Below is a small trained network, with its code and all its weights. Each question gives an input and a class and asks what happens when units are switched off, that is, made to give their printed mean instead of their output.

import numpy as np


def w(rows, s, z=0):
    codes = np.array(rows[::2]) - 128.0
    scale = np.full(codes.shape[1], s)
    scale[-1] = z or s
    return codes * scale


def f(y):
    return np.maximum(y, 0)


def log_softmax(a):
    a = a - a.max(-1, keepdims=True)
    return a - np.log(np.exp(a).sum(-1, keepdims=True))


def net(x, mask):
    res = np.array(x, float).reshape(1, 8) / 4 @ E
    y = f(res @ A[0][:, :-1].T + A[0][:, -1])
    res = res + np.where(mask, y, B[0][:, -1]) @ B[0][:, :-1]
    return log_softmax(res[-1] @ U[:, :-1].T + U[:, -1])


A, B = {}, {}
E = w([
[105,181,65,31,172,141,186,128,13],'x0',
[176,177,123,85,161,22,252,152,232],'x1',
[247,106,244,118,80,244,224,137,90],'x2',
[249,49,133,117,122,8,76,90,33],'x3',
[177,248,157,25,83,143,27,155,164],'x4',
[129,128,128,129,125,130,126,128,127],'x5',
[70,25,205,7,167,129,116,53,162],'x6',
[129,126,131,125,123,127,125,126,131],'x7',
],0.0035)
A[0] = w([
[65,151,116,125,129,199,158,126,177,36],'n0',
[152,65,186,217,104,114,71,123,255,153],'n1',
[72,139,86,130,135,75,86,135,134,6],'n2',
[212,109,212,130,123,219,192,137,108,34],'n3',
[92,25,112,204,163,99,212,116,86,118],'n4',
[224,58,123,110,112,29,86,114,61,2],'n5',
[72,148,119,125,125,181,154,130,169,34],'n6',
[198,198,67,214,99,119,133,130,112,134],'n7',
[96,149,82,57,151,135,191,129,26,160],'n8',
[190,211,155,43,122,137,19,139,150,114],'n9',
[67,128,97,132,141,74,86,120,143,21],'n10',
[81,109,151,160,110,223,14,102,45,40],'n11',
[82,31,202,12,142,123,118,75,167,112],'n12',
[189,114,178,121,124,189,166,131,115,20],'n13',
[57,160,125,126,120,211,160,141,179,43],'n14',
[167,171,153,94,139,29,237,118,214,28],'n15',
[69,128,102,131,148,79,80,135,149,28],'n16',
],0.0094,0.0027)
B[0] = w([
[157,113,188,160,140,71,112,116,123,187],'n0',
[107,174,142,26,170,150,126,105,44,254],'n1',
[124,130,67,131,92,91,117,90,143,173],'n2',
[82,148,41,125,106,70,81,86,166,230],'n3',
[114,122,189,108,82,194,135,116,232,243],'n4',
[156,104,216,180,157,40,122,104,112,208],'n5',
[156,115,176,155,135,81,119,112,121,173],'n6',
[111,191,132,186,130,150,131,199,119,214],'n7',
[118,171,153,45,159,155,113,106,61,210],'n8',
[95,107,199,124,93,194,166,89,209,220],'n9',
[118,140,69,131,97,98,110,94,150,177],'n10',
[166,22,63,109,170,138,148,188,145,221],'n11',
[133,220,105,214,110,155,145,210,109,243],'n12',
[99,140,68,129,109,88,114,89,143,185],'n13',
[148,99,198,165,144,58,108,124,117,200],'n14',
[160,2,61,120,144,170,125,162,112,221],'n15',
[112,137,70,129,96,99,118,95,146,177],'n16',
],0.019,0.0058)
U = w([
[72,151,17,135,65,51,75,47,167,97],'0',
[194,91,239,197,176,26,108,99,106,95],'1',
[195,2,53,104,177,180,153,203,126,103],'2',
[112,148,140,120,131,153,130,134,131,245],'3',
[94,129,196,109,70,212,170,92,221,100],'4',
[126,230,114,219,120,160,155,233,90,112],'5',
[106,187,145,5,189,152,115,87,24,109],'6',
],0.0061,0.011)

Each question gives the input, the list of numbers given to net, and the class t.
The units are the neurons (one row each of A and B). Each row of codes is followed by its name. A weight is (code - 128) times the scale printed after its matrix; where a second scale follows, it is the last column's (A, B and U).
mask holds one flag per neuron, in row order. A switched-off neuron (its flag False) gives its mean, the last column of its row in B, instead of its output. The means were averaged over made-up inputs and are rounded, as every weight is.
A unit's drop is (log p(t) with every unit on - log p(t) with that unit switched off) / (log p(t) with every unit on - log p(t) with every unit switched off).
The circuit of an input: a set's keep is (log p(t) with only the set's units on - log p(t) with every unit switched off) / (log p(t) with every unit on - log p(t) with every unit switched off). Starting from the 12 units with the biggest drops (on a tie, the unit counted first), units are removed one at a time, each time the one whose removal leaves the highest keep (on an exact tie, the one counted first), for as long as the keep stays at least 0.8.
circuit, biggest first: the units of the circuit, biggest drop first
unit that matters most: the unit with the biggest drop
k most important neurons: the k neurons with the biggest drops, biggest first
drop of u: that unit's drop, to one decimal
input [-7,-2,1,-7,4,-5,-1,0], class 1: unit that matters most => n14
input [-1,8,-6,-6,3,-5,2,4], class 2: 4 most important neurons => (n15, n3, n5, n13)
input [-7,1,8,2,1,1,8,2], class 0: 4 most important neurons => (n3, n13, n7, n8)
input [4,4,0,1,2,-6,-8,3], class 5: 3 most important neurons => (n7, n1, n11)
input [-7,-7,-5,-4,-1,-2,8,4], class 5: 2 most important neurons => (n12, n15)
input [2,7,1,-4,-8,-7,-6,8], class 4: 2 most important neurons => (n4, n11)
input [2,-6,8,6,8,0,-1,8], class 0: 2 most important neurons => (n3, n13)
input [0,-8,-2,7,3,2,2,3], class 2: 3 most important neurons => (n11, n14, n0)
input [5,-5,6,0,-5,4,-3,-7], class 0: 3 most important neurons => (n3, n1, n13)
input [-5,4,-2,3,2,-3,4,4], class 6: 4 most important neurons => (n1, n11, n4, n7)
input [-2,5,6,4,0,1,-3,-4], class 0: 2 most important neurons => (n3, n11)
input [8,-6,0,-2,-7,0,-5,0], class 6: 2 most important neurons => (n8, n15)
input [1,-3,8,-8,-5,-3,-6,-2], class 0: 3 most important neurons => (n3, n13, n5)
input [0,7,3,3,1,3,-1,-5], class 2: circuit, biggest first => (n15)
input [4,2,1,3,2,0,-2,-7], class 6: 2 most important neurons => (n8, n12)
input [-3,-5,-2,-7,3,-4,1,2], class 1: circuit, biggest first => (n14, n0)
input [4,-4,3,1,-8,-2,4,-8], class 4: drop of n7 => 0.0
input [5,-2,6,2,2,6,4,-1], class 0: drop of n13 => 0.3
input [4,8,2,-2,0,8,6,7], class 2: drop of n15 => 1.7
input [-8,6,-3,2,-3,6,6,-3], class 6: unit that matters most => n1
